In the rows, 128 means zero.
Rows lie near named flat spaces through zero. A row that begins with a name and a colon came from that space; any other row is followed by the name of its block's space that it lies nearest.
cmbl: [151 115 127 170 130 102 125 125 122 133 119 125 141 172 118 117 153 119
 170 104 111 103 156  94 136 125 118 145]
lbzq: [131 158 173 206 123 130 139  69  84 121 145 110 148 153  96 106 168 142
 136  73 137  84 160 141 131 126 129 112]
lbzq: [152 120 129 106 128 102 131 122 120 147 113 103 118  93 112  94 138 137
 132 122 139 128  97 137 144 143 128 119]
cmbl: [113 136 187 162 125 134 153  83  93 155 120 144 165 149 106  99 141 146
 118  98 146 119 148 154 101  74 152 103]
qdfz: [136  99 107  91 140 115 119 158 142 153 106 130 126 113 150 109 109 129
 136 153 124 150 102 126 138 120 122 140]
jpsn: [138 122 111 143 137 120 111 169 145 154 113 138 150 164 173 104 122 129
 158 153 108 155 139 133 157 101  99 154]
tjjr: [121 129 146 175 140 137 125 104 107 136 128 133 158 148 131 106 136 139
 131 107 131 100 149 139 125 110 124 126]
tjjr: [129 154 107 130 126 139 121 131 140 111 125 127 132 139 147 151 138 122
 120 151 128 106 155 125 129 142 117 158]
bfsf: [137 158 164 185 107 127 140 115 125 143 130 143 153 171 106 125 156 130
 130 104 126 134 169 140 133 107 129 105]
qdfz: [127  97 133 121 127 129 133 139 147 159 107 168 143 127 108 139 113 122
 106 127 130 139 134 119 104 115 152  97]
bfsf: [110 118 179  99 130 160 154 108  87 160 145 104  68 132 108 161 134 137
 153 119 134 189 100 102 125 116 195 126]
bfsf: [129 156 121 204 146 155 112  59 101 100 129 115 162 119 113 133 163 138
  93  97 151   4 180 134 116 180 121 138]
tjjr: [112 105 126 140 141 125 126 139 124 126 124 149 152 172 155 121 114 122
 156 131 111 125 145 110 111  83 119 155]
qdfz: [113 165 110 160 116 162 113 173 185 138 114 196 186 178 176 157 113 120
  87 177 118 146 195 161 123  94 103 132]
tjjr: [131 145 113 177 120 103 118 119 133  73 148 130 160 142 125 107 133 120
 130 100 117  78 150 139 127 134  79 123]
qdfz: [116 197 141 197 113 166 123  99 126  94 158 130 149 145 128 154 152 134
  93 117 136  94 179 164 135 149 112 117]
tjjr: [154 116  96 120 160 141 103 158 124 182  96  94 105 160 186 132 150 134
 186 175 114 141 137  89 178 143 129 214]
lbzq: [112 109 130  93 130 115 142 120 126 123 111 147 146 121 127 117 110 125
 117 134 136 115 121 127  88  93 135 132]
tjjr: [138 169 116 140 128 160 121 114 132 134 115 116 122 135 138 168 161 129
 111 154 141  94 169 122 137 166 139 164]
jpsn: [143 156 101 180 119 122 101 138 151  88 157 122 141 108 126 117 130 127
 106 111 120 104 134 161 163 179  76  97]
qdfz: [125 107 131 132 131 130 132 108 120 116 135 130 115 115  95 148 128 121
 120 102 131 104 126 103 108 150 149 109]
jpsn: [ 86 108 153 124 124 150 141 120 112  84 185 135  89 122 101 166  96 119
 128  92 117 163  99 112 102 124 154  85]
bfsf: [141 156  94  94  96  88 133 157 178  88 114 151 154 120 130 126 122 108
 101 156 127 118 140 146 112 123  87 129]
qdfz: [134 180 142 145  93 130 138 142 170 145 108 176 180 138 123 125 135 130
  70 148 142 144 169 185 121 101 115  90]
cmbl: [121  96 107 114 126  82 129 151 148  96 122 158 164 139 137  94  97 112
 139 124 111 117 120 124 100  86  91 126]
lbzq: [107 155 152 171 121 165 134 121 121 121 150 144 130 186 135 172 140 123
 137 124 117 140 174 116 120 108 143 138]
jpsn: [134  64 136 140 159 134 118 143 119 198 102 144 132 143 132 112 116 135
 155 120 119 151 119 100 136 110 156 123]
bfsf: [111 180 147 104 100 153 153  96 127  94 144 126 107 109  99 179 142 123
  83 134 151 120 142 139  97 145 155 117]
cmbl: [121 136 125 141 135 137 115 141 121 119 151 112 121 131 156 114 119 137
 144 131 118 151 113 146 157 127 107 134]
tjjr: [130 101 136 137 120 112 143 126 129 117 129 146 120 169  95 160 135 103
 156 102 111 120 151  70  97 118 149 129]
jpsn: [129 129 150 154 121 139 134 121 118 130 150 123 104 145 102 153 140 124
 142 102 120 148 134 109 136 141 148 108]
cmbl: [141 167 147 155 117 138 130 113 116 137 137 104 118 134 121 129 159 139
 131 122 134 135 140 144 157 146 129 126]
qdfz: [130 170 120 163 127 161 107 134 149 144 125 141 159 110 151 122 129 145
  76 150 142 122 149 187 155 148 107 109]
cmbl: [130 130 137 144 128 120 130 122 119 129 129 125 137 141 128 112 135 131
 140 118 125 124 133 131 131 116 121 130]
qdfz: [133  74 138  95 145 100 140 101  82 120 138  82  75 105  94 116 130 125
 180  89 125 119  75  74 120 144 157 138]
tjjr: [139  85 151 156 161 134 122 121  91 198 106 114 126 161 139 100 142 145
 181 114 121 141 127 100 151 106 154 150]
bfsf: [113 128 101 153 132 151 106 146 158 102 145 158 144 117 138 151 102 121
  90 131 121 114 140 142 125 152 109 102]
bfsf: [142 140 129 144 139 116 125  95 102 133 111 101 149 119 133  88 152 144
 133 122 143  76 134 143 136 132 114 152]
tjjr: [157 137 110 122 155 148 102 140 117 187 104  80 105 113 173 109 151 153
 151 166 134 142 113 136 193 163 127 176]
lbzq: [143 163 127  58  78  92 165 157 170 119  99 150 122 160 116 165 145  99
 128 171 127 165 153 108  96  93 137 153]
bfsf: [160 127 103 130 119  77 133 118 137 108  96 125 151 150 112 117 159 109
 148 123 125  61 161  93 110 134 107 164]
lbzq: [115 141 105 199 139 171  91 152 141  95 182 128 115 149 155 165 117 124
 134 118  99 137 146 127 169 173 100 119]
jpsn: [109  45 113 110 172 131 109 145 125 166 107 156 150  99 150  90  74 138
 123 129 126 130  87 128 114 103 135 112]
jpsn: [140 102 108 109 110 110 134 144 151  89 149 130  77 129  78 192 129  91
 143 105 108 132 125  58 112 177 147 111]
lbzq: [ 80 118 154 170 140 164 120 126  93  80 213 113  91 141 139 141  94 133
 159  85 101 176  95 131 144 121 124  99]
jpsn: [159 120  88 107 127  99 118 144 156 133  92 129 138 117 129 124 139 116
 124 149 129  94 138 111 130 154 112 151]
qdfz: [129  86 113 104 141 121 124 135 131 133 120 133 115 112 119 135 112 120
 133 125 125 123 109  99 115 139 142 126]
cmbl: [144 178 142 118 100 127 143 111 134 127 124 115 121 107 102 137 156 132
  96 133 149 128 136 154 133 150 135 112]
jpsn: [127 110 147 133 134 137 134 121 114 155 124 129 118 138 117 134 132 131
 140 117 128 142 127 112 126 121 154 123]
lbzq: [111 149 139 100  91 101 155 141 140  67 160 137 114 150 114 147 118 105
 141 122 113 162 123 122 102  95 115 120]
cmbl: [103 126 120 138 129 167 113 160 155 123 153 160 125 127 145 163  94 124
 100 140 117 168 128 142 131 132 128  97]
lbzq: [118 127 107  95 118 134 122 177 156 104 156 131  90 131 148 163 102 112
 141 152 105 191 105 116 143 135 119 129]
cmbl: [ 92  94 117  81 149 156 124 139 132 129 130 148 121  94 149 141  80 131
 101 150 134 145  95 133 101 115 147 121]
bfsf: [117 104 149 144 141 154 128 123 108 150 142 126 103 142 120 150 125 131
 147 111 121 154 123 103 132 129 161 119]
[155 149 132 138 110 111 137 115 132 132 114 119 127 136 100 135 163 122
 129 120 134 107 151 116 131 148 132 130] => cmbl
[141 176  72 128  82  96 124 173 206  48 131 170 157 160 131 175 130  83
 102 157 106 101 186 120 108 144  70 139] => lbzq
[129 126 133 110 121 126 134 130 132 129 131 128 115 110 114 133 123 127
 118 126 133 143 113 131 125 134 138 110] => tjjr
[140  96  88  81 155 105 114 141 143 164  63 142 174  99 168  76 110 137
 111 173 144  88 118 143 115 107 110 166] => jpsn
[144 188 139 184 115 133 119 150 133 146 132 118 151 190 173 107 159 140
 159 148 112 163 168 162 183 102  88 158] => jpsn
[115 147 124  68 101 115 155 135 138  78 139 126  95 145 122 176 128 102
 140 148 122 144 130  94  93 114 138 159] => jpsn
[137 153 106  88 114 107 136 140 146 111 106 126 136 137 149 130 137 118
 130 166 130 117 141 126 118 115 110 173] => jpsn
[136 153 157 136 120 118 140 108 101 137 134  98 123 127 122  97 149 144
 144 116 136 142 116 151 148 117 125 127] => qdfz
[150  67 111 172 154 126  98 146 138 169 120 140 132 115 112 114 116 129
 134  97 115 122 118 107 154 166 130  89] => jpsn
[ 92  81 157  87 162 148 140 110  92 179  99 143 146 116 152  94  95 151
 125 142 147 141  98 140  93  60 167 138] => jpsn
[136 112 137 146 156 133 112 127 101 178 117 104 135 120 157  73 128 157
 151 128 131 143 103 153 169 118 121 136] => tjjr
[120  93 124 123 142 117 128 128 121 130 118 140 142 138 133 113 113 124
 143 122 122 115 124 111 108 103 129 137] => cmbl
[128 126 137 148 137 142 128 115 116 147 119 129 134 150 131 135 141 132
 136 126 130 114 150 115 126 123 143 143] => tjjr
[120 127 112 116 131 148 117 147 143 123 139 131 111 113 140 152 112 125
 115 144 125 147 118 130 136 148 129 123] => cmbl
[124 122 131 123 129 128 130 141 129 138 126 133 126 149 141 130 124 126
 146 137 119 151 130 119 129 107 130 141] => jpsn
[104 112 160 146 140 153 131 121 103 147 146 133 125 139 132 122 113 141
 137 111 125 161 115 136 128  99 147 109] => jpsn
[131 132 135 154 138 138 122 115 114 143 123 122 139 137 134 117 140 138
 132 123 132 112 140 133 137 128 128 136] => tjjr
[128  99  99 151 126 116 100 207 186 136 136 182 160 148 159 112  81 117
 128 140  92 189 124 148 153 105  82  89] => bfsf
[129 169 124 154 134 152 109 140 130 145 130 116 146 132 177 105 133 150
 121 157 131 144 136 179 171 125  98 144] => qdfz
[137 114 121  94 126 116 138 121 131 134 106 127 118 119 111 142 136 119
 126 135 136 111 128 100 107 136 149 141] => jpsn
[122 122 134 136 124 132 134 124 132 124 130 145 132 141 114 146 127 120
 123 119 126 123 143 115 110 123 139 119] => qdfz
[134 113 155 125 135 118 133 137 107 173 121 113 121 141 140  89 130 144
 166 126 123 178 103 136 154  93 135 130] => bfsf
[145 170 144 102  83  88 165 121 145 112 106 140 141 159  98 139 161 109
 126 136 134 124 164 120  96  97 130 140] => lbzq
[139  92 181 135 138 128 143  95  91 197 115 118 117  97  78  93 136 152
 126  85 149 150  93 136 133 125 178  72] => qdfz
[113 157 127  88 130 175 131 129 137 153 111 134 119 113 154 166 126 137
  89 180 150 143 137 146 120 130 157 151] => tjjr
[116  85 136 125 138 109 139 118 121 135 107 160 161 145 118 110 112 121
 133 112 127 103 135 109  83  83 138 125] => cmbl
[115  98 125 114 137 130 127 127 126 121 134 136 121 108 118 132 106 125
 120 117 128 126 107 119 111 132 139 110] => jpsn
[163 140 140  96 105  71 163 100 112 125  92 102 122 156  93 120 180 113
 169 123 135  92 149  82 104 113 140 176] => bfsf
[140 124 117 145 121 124 122 117 136 101 146 122 111  98  87 149 133 118
 108  97 129 100 124 116 129 185 129  92] => jpsn

Rows lie near named flat spaces through zero. A row that begins with a name and a colon came from that space; any other row is followed by the name of its block's space that it lies nearest.
gp-jz: [151 155 177 135 120 158 103 153 110 118 120 131  79 110  80 152 172 133
 103 108 142 168 198 142 159 121 136 127]
jg-mr: [109 186 144 152 160 146 159 125 132  80 158 185 129 121 124 170 120 120
 163 126 144 113 139 151 131 140 122 100]
sj-tc: [106  96 151 116 140 160 129 105 148 126 123  96 163 134 130  99  76 120
 134 177 139 125 101 158 190  82  72  70]
sj-tc: [112 133 148 106 127 115 122 102 119 127 123 139 122 105 122 132 119 127
 134 135 141 148 122 132 129 145 134 138]
mb-dm: [109 145 151 183 141 115 135 142 168 140 174 125 126 148 109 140 183 161
 145 134 101  98 137 108 130 128 151 113]
jg-mr: [115 148 147 136 149  90 134  92 143 130 137 149 109 106 151 147 130 129
 158 113 117 117 133 101 108 180 143 157]
jg-mr: [137 152 163 141 131 146 125 142 130 107 133 146 108 121 104 156 146 133
 128 127 138 146 156 141 154 121 129 109]
sj-tc: [192 176 158 134 115 138 132 173 153  94 127 159 132 133 119 194 119 121
 113 109 102 105 136 138 148 112 132  82]
gp-jz: [182 109 131  77  76 117 101 157 103 145  82 142 138 124 127 161 122 115
 101 118 118 155 120 133 104 101 166 135]
mb-dm: [197 162 120  96 108 145 124 151 126 107 101 115 128 120 126 142  88 100
  75  94 108 103 134 139 139 127  99 116]
gp-jz: [108 130 136 142 150 147 121 141  97 107 134 144 130 108 132 108  86  96
 141 103 151 153 178 163 167 134 128 118]
sj-tc: [122 114 146 143 137 119 116 124 122 114 123 133  88 110 126 116 135 140
 134 124 154 181 149 119 165 156 132 146]
mb-dm: [132  68 109  79 104 129  99 117  82 145  78 103 121 110 137  82  95 112
 105 132 160 192 125 137 140 123 123 160]
gp-jz: [125  97  99 188 144 152 136 162 130 132 141 125 109 165 139 118 180 145
 149 126 134 135 161 114 124 107 133 133]
gp-jz: [ 50 109 145 124 165 115 127  50 129 140 142  95 110  98 128  67 114 138
 149 156 159 149 120 121 156 170  94 154]
sj-tc: [132 149 121 110 124 142 136 116 127 138 125 121 131 133 118 142 147 127
 117 132 119  99 124 127  92 117 116 132]
jg-mr: [113 144 143 142 136 105 144 121 150  84 149 156 118 119 119 136 117 156
 141 151 153 156  85 125 168 160 127 113]
mb-dm: [156 124  85 152 129 133 138 166 127  97 129 127 122 142 142 108 110 127
 111 107 134 133 124 125 149 140 117 128]
jg-mr: [117 126 168 116 140 160 127 105 140 126 121 120 139 124 122 138 108 118
 138 159 135 124 132 151 160  93  91  87]
jg-mr: [ 77 111 143 140 132  72 120 107 145 165 160 123 155 122 132 106 130 142
 155 136 106 116 106 111 117 151 172 140]
jg-mr: [160  93 106 118 111 120 116 139 118 144  97 118 112 135 149 125 138 128
 118 118 124 147 130 107 111 126 137 157]
sj-tc: [ 98 155 170  57 136 170 118  64  71 139  92 153 116  81 112 160 119  86
 142 135 164 148 173 169  89 114 110 144]
sj-tc: [103 136 130 127 133 110 136 128 132  95 149 144 157 114 126 107  68 124
 133 138 145 141  91 152 174 147 127 101]
mb-dm: [180 174 183 150 137 135 111 148 137  95 120 140  60  99 111 166 146 127
 108  82 125 153 200 119 176 163 125 132]
gp-jz: [130 172 138 159 155 144 148 134 155 100 157 133 131 132 126 139 117 124
 132 117 115  86 141 135 150 136 102  98]
mb-dm: [129 141 190 158 128 113  99 127 159 165 147  91  85 121  88 134 203 162
 114 119  97 125 178  97 145 139 149 140]
sj-tc: [134 141 130  87 133 145 136  77 136 154 106 105 131 126 140 144 131 114
 123 140 109  78 119 118  81 116  87 136]
mb-dm: [ 95 123 129 171 146 113 138 133 135 105 157 147 110 129 123 114 145 155
 153 138 153 161 124 121 156 154 142 131]
sj-tc: [109 133 137 112 136 137 131  93 128 124 125 113 111 116 115 115 132 137
 122 148 148 138 117 128 137 138  98 135]
gp-jz: [126  96  95 153 137 137 143 136 126 115 124 139 111 149 149 121 147 144
 149 142 152 154 117 115 125 125 122 139]
jg-mr: [156  88 116 138 123 175 128 173 107 133 101 159 153 161 158 164 125  99
 158 130 129 134 160 154 112  52 138  95]
gp-jz: [140 180 150 126 120 139 132 144 128  97 141 147 113 117  87 155 143 138
 106 123 138 135 134 143 144 135 130 113]
jg-mr: [131 115 137 154 138  87 128 134 173 133 149 113 161 133 160 110  79 125
 139 120  87  92 105 113 165 145 132 103]
mb-dm: [129 130  51 155 119 152 156 190 115  82 154 134 159 165 115  93 111 137
 105 132 154 130  89 154 145 111 120 102]
sj-tc: [151 131 188 120 109 120 105 130 135 129 112 141  89 112  99 170 170 151
 122 138 134 175 145 119 148 126 151 129]
gp-jz: [160 167 167 105 114 127 128 113 157 114 121 121 105 117  99 164 145 148
  99 143 120 121 107 118 142 135 107 114]
jg-mr: [133 106  95 120 123  99 119 122 133 168 125  86 149 134 156  89 109 115
 113 103  89  86 120 104 100 143 133 156]
gp-jz: [113 156 164 151 156 152 130 115 134  99 142 126  89 109 104 124 137 135
 128 128 152 148 165 137 178 147  98 118]
jg-mr: [123 150 125 153 151 119 140 135 152 129 156 127 167 134 153 124  87 103
 143 103  88  63 137 133 130 133 125 103]
mb-dm: [164  82 106 152 112 121 109 177 128 132 116 104 121 145 141  96 123 132
 106 108 120 155 140 116 163 122 140 132]
sj-tc: [133 163 126 111 122 106 135 125 125 117 134 155 141 115 128 150 111 119
 127 113 119 112 112 131 105 151 147 133]
mb-dm: [151 119 141 136 126 111 133 144 157 134 128 152 170 144 165 166  95 112
 157 127  90  91 112 127 123 105 146  92]
gp-jz: [175  94 134 130 104 137 111 151 135 151  97 114 101 149 129 152 179 146
 116 133 116 147 142 103 117  96 138 136]
mb-dm: [ 69 104 143 142 128 101 133 116 145 148 161 139 168 140 119 121 138 153
 166 174 129 130  85 132 127 111 160 106]
[ 72 141 101 113 137 114 143  71 136 155 153  84 130 128 107  82 158 155
 116 155 130  94  85 108  89 155 105 161] => mb-dm
[120 116 146 100 127 106 123  89 154 147 122  98 152 117 140 111  89 124
 124 147 108 104  90 121 141 133 107 118] => gp-jz
[149 124 138 159 133 146 130 140 153 130 129 113  98 149 123 142 178 151
 126 135 119 124 147 107 136 113 114 123] => gp-jz
[127 178 143 113 131 148 133 120 110  89 130 142  98 101  91 137 129 129
 106 122 160 151 141 148 148 151 108 130] => mb-dm
[142 149 146 118 132 142 135 123 136 139 123 149 148 134 141 177 128 107
 147 125 102  85 142 136  93 100 130 108] => mb-dm
[118 135 150 146 136 131 113 140 107 168 134 153 129 128 133 163 169 106
 161  94 101 108 203 130  75 112 179 144] => jg-mr
[136 118 136 145 124  78 123 130 137 124 128 155  96 118 143 145 151 151
 146 117 129 164 121  92 123 173 171 163] => jg-mr
[152 134 152 112 123 101 120 107 143 139 111 134 109 114 142 157 134 130
 131 119 109 124 126 102 111 150 137 147] => sj-tc
[134 160 145 162 132 112 134 138 177 143 165 107 134 146 112 141 165 152
 121 123  80  68 126 104 123 131 135 112] => mb-dm
[ 76 181  85  94 138 152 147  86  74 142 141 130 122 114  98 115 166 115
 118 116 150  98 143 142  35 148 122 181] => jg-mr
[ 94 134 134 138 136  78 142 103 145 107 152 157 120 114 130 128 128 159
 154 148 147 154  78 109 136 179 150 143] => jg-mr
[ 71 124  90 108 158 155 142  79  88 131 127 115 134 114 140  78  99 100
 140 131 162 123 136 149 104 140  89 155] => sj-tc
[163 146  79 133 117 198 143 190  83  96 115 156 130 156 114 151 144 107
 110 111 152 132 162 167 104  77 120 111] => jg-mr
[133 162 156  86 139 111 132  45 142 129 104 113  63  89 125 146 155 145
 116 136 137 131 116  87 104 189  88 180] => sj-tc
[ 83 127 112 116 134 146 131 103  99 135 134 116 120 122 104  97 149 135
 125 145 161 145 129 140 112 129 116 148] => sj-tc
[113  98 164 109 143 152 104 119  82 134  96 161 137  99 155 138  76  73
 168 114 150 170 192 170 145 104 139 119] => sj-tc
[107 145 130 146 134 133 142 126 150 153 157 125 153 153 118 146 167 139
 144 142  99  73 123 123  89 102 137 111] => mb-dm

Rows lie near named flat spaces through zero. A row that begins with a name and a colon came from that space; any other row is followed by the name of its block's space that it lies nearest.
bg-cl: [ 74 178  84 120 116 141 143 137 148 137 149 126 109 158 149 131 145 123
 141 131 113 138 139  91 147 155  71 118]
qm-tr: [116 133 130 105 105 132 118 148 122 110 107 136 133 136 118 132 153 146
 126 112 115 147 138 135 120 137 150 120]
qm-tr: [151 101 116 130 123 144 124 122 121  88  88 123 147  70 131 143 164 148
 101 118 139 141 118 130 164  65 190 144]
mq-gg: [ 39 166 159  76 102 142 138  91 169 132 132 105 185  20  78 141 134 122
  83 139 135 174 103 136  65  64 100 138]
bg-cl: [170 116 140 139 118 109 123 152 112 139 117 134 106 154 131 118 126 125
 126 118 121 132 155 144 101 164 147 129]
tz-bz: [154 119 162 125 115 103 105 162 122 138 113 140 129 171 121 109 115 144
 130 119 121 119 149 145  99 166 168 112]
qj-zr: [ 97 144 104  91 105 140 161 110 128 136 127 131 141  97 116 156 148 112
 107 120 138 169 132  98  93 103 115 134]
qm-tr: [182 126 124 179 126 111 101 179 121 124 115 123  73 178 164  97 138 139
 141 122 100 111 165 155 157 193 139 131]
tz-bz: [143 152 135 180 133 111 120 139 157 155 145  99  92 114 153  96 112 112
 116 148 115 116 148 148 127 157  88 146]
qj-zr: [149  93 170 132 148 129 116 103 112 113 126 122 142  84  99 128 113 124
 127 132 133 123 101 176 112 102 136 142]
bg-cl: [222  48 161 174 154 137  85 131  85  54  74 119 118  70 124 123 156 156
 124 115 120 114 107 214 183  88 209 160]
mq-gg: [144 104 158 134 128 134 103 125 125  91  97 115 145  66 111 125 146 147
 108 124 124 135 113 174 137  89 169 144]
tz-bz: [110 117 131 124 154 146 126 102 117 108 143 129 135 120 116 137 122 126
 152 134 127 115  94 141 153 112 102 128]
qm-tr: [ 53 169  87  90 111 152 120 150 144 101 125 144 143 180 138 138 162 163
 154 118 112 129 124  83 183 137 123  94]
qj-zr: [123 148 100 137 120 118 135 141 161 150 126 128 141 147 160 121 122 138
 111 135 145 111 143  70 157 115 156 115]
bg-cl: [115  94 153  79 144 133 118 116  98 110 128 165 173 176  92 146 108 149
 163 117 142 108  94 123 127 117 164  95]
qm-tr: [155 120 150 155 146 109 132 116 132 160 150 119 116 124 130 113  91 104
 126 143 136 112 130 142 102 142 105 138]
mq-gg: [ 91 156  87 106 122 138 150 131 126 141 150 144 115 184 140 141 133 120
 154 124 124 133 135  83 135 159  86 110]
mq-gg: [131 114  86  97 122 143 154 123  98 117 120 156 132 162 132 160 149 129
 141 109 140 141 129  85 141 119 148 118]
qj-zr: [134  95 128 118 154 151 139  91  91 101 137 135 128 106 107 153 131 114
 150 124 132 132  94 152 135 105 106 141]
bg-cl: [123 146 103 144 119 145 153 109 128 126 134 102  92  60 133 139 159  96
 106 130 116 170 136 147 112 120  69 167]
tz-bz: [136 128 127 134 125 125 122 139 128 126 123 129 121 138 134 123 132 133
 129 126 124 126 135 130 134 138 136 126]
tz-bz: [112 116 130  96 136 141 149  99  99 126 145 142 133 128  99 153 124 108
 146 122 132 144 109 133  96 126  95 128]
mq-gg: [125 133 133 128 114 132  99 161 125  97 105 129 118 143 130 118 157 156
 136 116 102 132 138 153 150 150 148 122]
qj-zr: [ 68 175 134 109 105 140 123 136 141 123 139 113 110 110 110 124 152 122
 131 127  93 164 134 158  96 161  60 132]
qm-tr: [122 134 116 126 127 132 129 134 123 125 132 132 117 148 133 130 135 128
 140 125 121 129 132 123 136 144 116 124]
tz-bz: [117 132 105 152 148 148 125 115 138 105 135 114 120 107 147 129 139 132
 137 138 124 114 109 127 189 106 107 138]
qj-zr: [146  94 104 117 149 150 148 103  79 104 134 147 114 144 121 159 139 115
 159 115 132 132 108 129 145 124 113 133]
bg-cl: [ 88 164 124 118 121 112 136 132 168 170 150 129 150 158 138 117  98 128
 122 143 142 112 136  78 118 134 118 105]
bg-cl: [ 94 179 112 155 122 114 129 138 196 166 144 104 137 121 164 102 108 131
 102 155 137 106 142  80 153 119 115 121]
mq-gg: [ 98 152 126 129 119 139 101 156 135  99 121 123 111 146 132 116 156 151
 147 123  94 130 132 152 158 159 111 120]
qj-zr: [128 116 152 133 141 128 120 110 135 123 129 118 146  90 115 125 114 128
 119 138 136 120 108 147 126  99 133 136]
qj-zr: [214  66 105 113 125 119 157 132  63 132 103 168 119 178 132 158 133 118
 133  98 154 137 149 101 106 133 197 126]
mq-gg: [104 155 177 147 130 108 117 116 173 163 150  96 139  73 114  99  91 113
 101 156 128 124 124 158  83 124  91 140]
qm-tr: [132 109 131 116 129 137 137 104 124 116 115 125 153  76 114 144 135 127
 107 126 145 141 111 128 123  76 153 140]
bg-cl: [145 114 132  95 116 117 122 162  84 129 124 169 112 233 117 133 128 137
 170 102 114 128 149 128 101 199 144  97]
tz-bz: [145 146  72 162 115 137 134 154 135 115 113 117  86 132 175 126 170 132
 120 122 114 137 157 106 181 140 127 141]
tz-bz: [122 127 159 124 129 115 119 123 145 143 130 124 154 114 115 118 104 132
 115 137 139 118 121 132 106 114 143 123]
mq-gg: [109 140 157 131 122 125 110 129 148 124 124 110 139  87 114 114 128 134
 112 135 119 134 123 158 113 119 123 135]
qm-tr: [131 119  94  96 120 151 160 120  68 113 135 151  87 160 113 165 162 101
 161 101 111 171 135 136  98 168  78 135]
[125 123 140  94 103 126 150 112 123 140 114 128 151  76  99 147 136 113
  92 119 143 170 134 127  61  97 144 140] => qj-zr
[174 117  84 196 163 133 129 130 128 121 138 116  84 147 184 116 128 123
 145 141 128  88 129 114 216 134 115 142] => qm-tr
[135 116 195 122 132  99  99 138 137 147 129 132 157 144 101 103  84 140
 128 135 132 104 124 158  85 143 157 111] => tz-bz
[170  91 151 161 161 116 110 119 132 126 125 126 147 124 137 113  95 140
 129 142 148  81 108 134 166  98 173 128] => qj-zr
[151 132 113 138 113 128 135 147 107 127 123 128  83 142 136 129 152 115
 132 115 107 153 156 146 110 171 106 140] => bg-cl
[100 148 169  98  93 121 128 125 140 138 118 112 143  61  87 128 137 118
  90 125 119 177 138 166  41 121 116 142] => qj-zr
[198  54 132 104 140 137 152 102  44 107 113 160 119 133  97 168 136 107
 145  99 142 150 117 155  89 121 156 142] => qj-zr
[105 133 130  93 115 128 159  98 133 152 135 130 158  90 105 149 119 107
 102 129 152 155 122 104  73  93 122 132] => tz-bz
[128 128 147 147 139 122 105 134 148 124 126 118 140 121 134 109 115 144
 126 139 128 103 119 138 154 118 145 124] => tz-bz
[122 130 121 150 147 139 122 119 134 115 139 117 117 117 138 123 128 127
 139 138 122 114 113 138 165 123 103 135] => tz-bz
[115 111 155 111 145 122 113 117 140 127 128 141 181 141 115 125  95 151
 134 136 151  92  99 110 145  94 174 103] => bg-cl
[126 113 177 158 174 126  89 118 128 114 155 119 124 140 115 101  89 135
 169 149 112  79  91 187 157 147  94 124] => tz-bz
[104 142 131 128 136 130 139 107 143 144 150 118 134 106 123 128 112 112
 124 142 134 128 117 123 116 117  91 133] => mq-gg
[ 83 142 127 113 116 161  94 144 126  59 101 120 129 102 115 131 185 165
 140 115  91 147 111 169 176 121 127 128] => mq-gg
[120 126 121 120 131 137 135 116 125 122 130 129 134 116 124 138 132 125
 128 128 132 133 119 123 132 112 123 131] => mq-gg
[109 129 131 140 153 128 135  93 163 144 146 114 165  87 134 125  95 124
 112 154 158  99  98 100 154  69 129 130] => qm-tr
[165 134 125 156 114 108 118 166 131 142 118 125  95 160 152 107 132 130
 123 123 115 126 166 133 124 173 141 129] => bg-cl
[ 91 149 131 104 109 130 112 147 146 117 115 132 151 140 123 124 141 155
 126 123 121 131 130 116 137 127 149 109] => qm-tr
[133 134 104 150 128 140 117 145 126 102 118 121 101 134 150 124 157 139
 138 124 109 127 135 137 174 141 122 134] => bg-cl
[133 112 133  95 119 128 134 132  97 124 122 151 131 160 108 144 133 128
 143 110 127 142 131 130  97 146 140 117] => tz-bz
[126 128  81 127 136 139 149 121 125 129 135 140 127 157 153 144 134 127
 139 127 142 117 125  76 171 116 130 120] => qj-zr
[135 114 103 117 135 143 145 117  98 116 132 143 115 147 128 149 140 119
 148 118 129 135 122 119 138 132 116 129] => qj-zr
[179  93 105 125 126 108 161 110 141 162 105 142 182 111 150 144 104 130
  78 130 195 111 134  42 133  46 235 124] => qj-zr
